Here is a tiny trained network, its code and every weight. The questions are about switching its units off for an input and a class, where a switched-off unit gives its printed mean instead of its output.

import numpy as np


def w(rows, s, z=0):
    codes = np.array(rows[::2]) - 128.0
    scale = np.full(codes.shape[1], s)
    scale[-1] = z or s
    return codes * scale


def f(y):
    return y / 2 * (1 + np.tanh(0.7978845608 * (y + 0.044715 * y**3)))


def log_softmax(a):
    a = a - a.max(-1, keepdims=True)
    return a - np.log(np.exp(a).sum(-1, keepdims=True))


def net(x, mask):
    res = np.array(x, float).reshape(1, 5) / 4 @ E
    y = f(res @ A[0][:, :-1].T + A[0][:, -1])
    res = res + np.where(mask, y, B[0][:, -1]) @ B[0][:, :-1]
    return log_softmax(res[-1] @ U[:, :-1].T + U[:, -1])


A, B = {}, {}
E = w([
[108,38,122,202,57,64,44],'x0',
[110,151,133,116,94,159,108],'x1',
[122,205,244,158,168,53,29],'x2',
[105,132,136,126,62,160,67],'x3',
[62,102,176,246,189,253,136],'x4',
],0.006)
A[0] = w([
[23,119,122,193,186,173,118,100],'N0',
[100,93,87,79,107,174,140,252],'N1',
[99,103,2,111,106,160,124,153],'N2',
[70,90,168,191,144,216,144,73],'N3',
[119,150,76,43,75,80,99,108],'N4',
[177,20,70,112,102,191,170,55],'N5',
[144,5,143,176,122,79,115,147],'N6',
[121,179,212,151,159,58,37,206],'N7',
[109,132,109,173,179,163,100,31],'N8',
[67,57,102,212,17,57,85,131],'N9',
],0.0081,0.0039)
B[0] = w([
[167,189,78,134,85,34,134,205],'N0',
[88,168,103,127,213,142,94,204],'N1',
[34,151,101,219,146,84,137,190],'N2',
[204,161,95,138,72,86,147,209],'N3',
[209,238,97,129,124,105,179,183],'N4',
[30,171,124,83,79,68,146,185],'N5',
[144,168,161,106,170,213,127,195],'N6',
[72,134,166,203,134,110,80,253],'N7',
[155,137,143,42,1,88,169,138],'N8',
[159,166,190,149,127,193,160,240],'N9',
],0.0088,0.0067)
U = w([
[228,147,80,160,46,45,118,51],'0',
[2,134,168,136,146,67,99,34],'1',
[156,145,90,167,191,157,68,254],'2',
[145,135,119,172,171,157,114,214],'3',
[135,150,185,118,166,202,147,190],'4',
[165,24,144,50,109,192,89,20],'5',
],0.0092,0.0036)

Each question gives the input, the list of numbers given to net, and the class t.
The units are the neurons (one row each of A and B). Each row of codes is followed by its name. A weight is (code - 128) times the scale printed after its matrix; where a second scale follows, it is the last column's (A, B and U).
mask holds one flag per neuron, in row order. A switched-off neuron (its flag False) gives its mean, the last column of its row in B, instead of its output. The means were averaged over made-up inputs and are rounded, as every weight is.
A unit's drop is (log p(t) with every unit on - log p(t) with that unit switched off) / (log p(t) with every unit on - log p(t) with every unit switched off).
The circuit of an input: a set's keep is (log p(t) with only the set's units on - log p(t) with every unit switched off) / (log p(t) with every unit on - log p(t) with every unit switched off). Starting from all 10 units, units are removed one at a time, each time the one whose removal leaves the highest keep (on an exact tie, the one counted first), for as long as the keep stays at least 0.8.
circuit, biggest first: the units of the circuit, biggest drop first
most important unit: the unit with the biggest drop
k most important neurons: the k neurons with the biggest drops, biggest first
drop when u is switched off: that unit's drop, to one decimal
input [6,-4,-7,-3,8], class 0: circuit, biggest first	[N3]
input [7,-1,-8,-5,3], class 1: 3 most important neurons	[N5; N2; N4]
input [3,-3,-6,2,-3], class 1: 2 most important neurons	[N5; N2]
input [4,6,-5,-1,-5], class 2: circuit, biggest first	[N1; N0]
input [-6,6,-7,-4,3], class 1: circuit, biggest first	[N5; N2]
input [6,-2,-8,5,-2], class 1: 2 most important neurons	[N5; N2]
input [6,-7,-7,-4,-6], class 1: 3 most important neurons	[N5; N2; N3]
input [6,2,3,1,4], class 4: 3 most important neurons	[N9; N6; N2]
input [3,-2,-8,4,7], class 1: 2 most important neurons	[N5; N2]
input [-7,3,7,-2,7], class 0: circuit, biggest first	[N0; N3; N8]
input [7,-5,-5,-4,1], class 4: circuit, biggest first	[N6; N9]
input [4,-6,5,-4,8], class 0: circuit, biggest first	[N0; N3]
input [-3,-5,-6,7,8], class 0: circuit, biggest first	[N3; N0]
input [8,-6,3,0,4], class 4: circuit, biggest first	[N9; N6]
input [7,6,-7,3,-4], class 1: 3 most important neurons	[N5; N2; N3]
input [-1,3,-6,1,-1], class 1: circuit, biggest first	[N5; N2]
input [6,1,3,-7,8], class 0: circuit, biggest first	[N0; N3]
input [-7,7,8,0,3], class 1: most important unit	N7
input [-8,7,8,-5,0], class 1: 2 most important neurons	[N7; N9]
input [-2,6,-8,8,8], class 0: circuit, biggest first	[N3]
input [8,-1,-7,-7,-3], class 4: 2 most important neurons	[N6; N9]
input [6,4,-8,3,4], class 1: 4 most important neurons	[N5; N2; N4; N1]
input [-3,4,5,-4,7], class 0: 2 most important neurons	[N0; N3]
input [7,-2,0,4,4], class 4: 2 most important neurons	[N9; N6]
input [3,0,0,5,-4], class 3: 2 most important neurons	[N0; N3]
input [4,4,-2,7,-5], class 3: drop when N0 is switched off	0.3
input [3,4,-5,0,8], class 0: drop when N3 is switched off	0.4
input [6,7,-1,1,7], class 0: drop when N0 is switched off	0.5
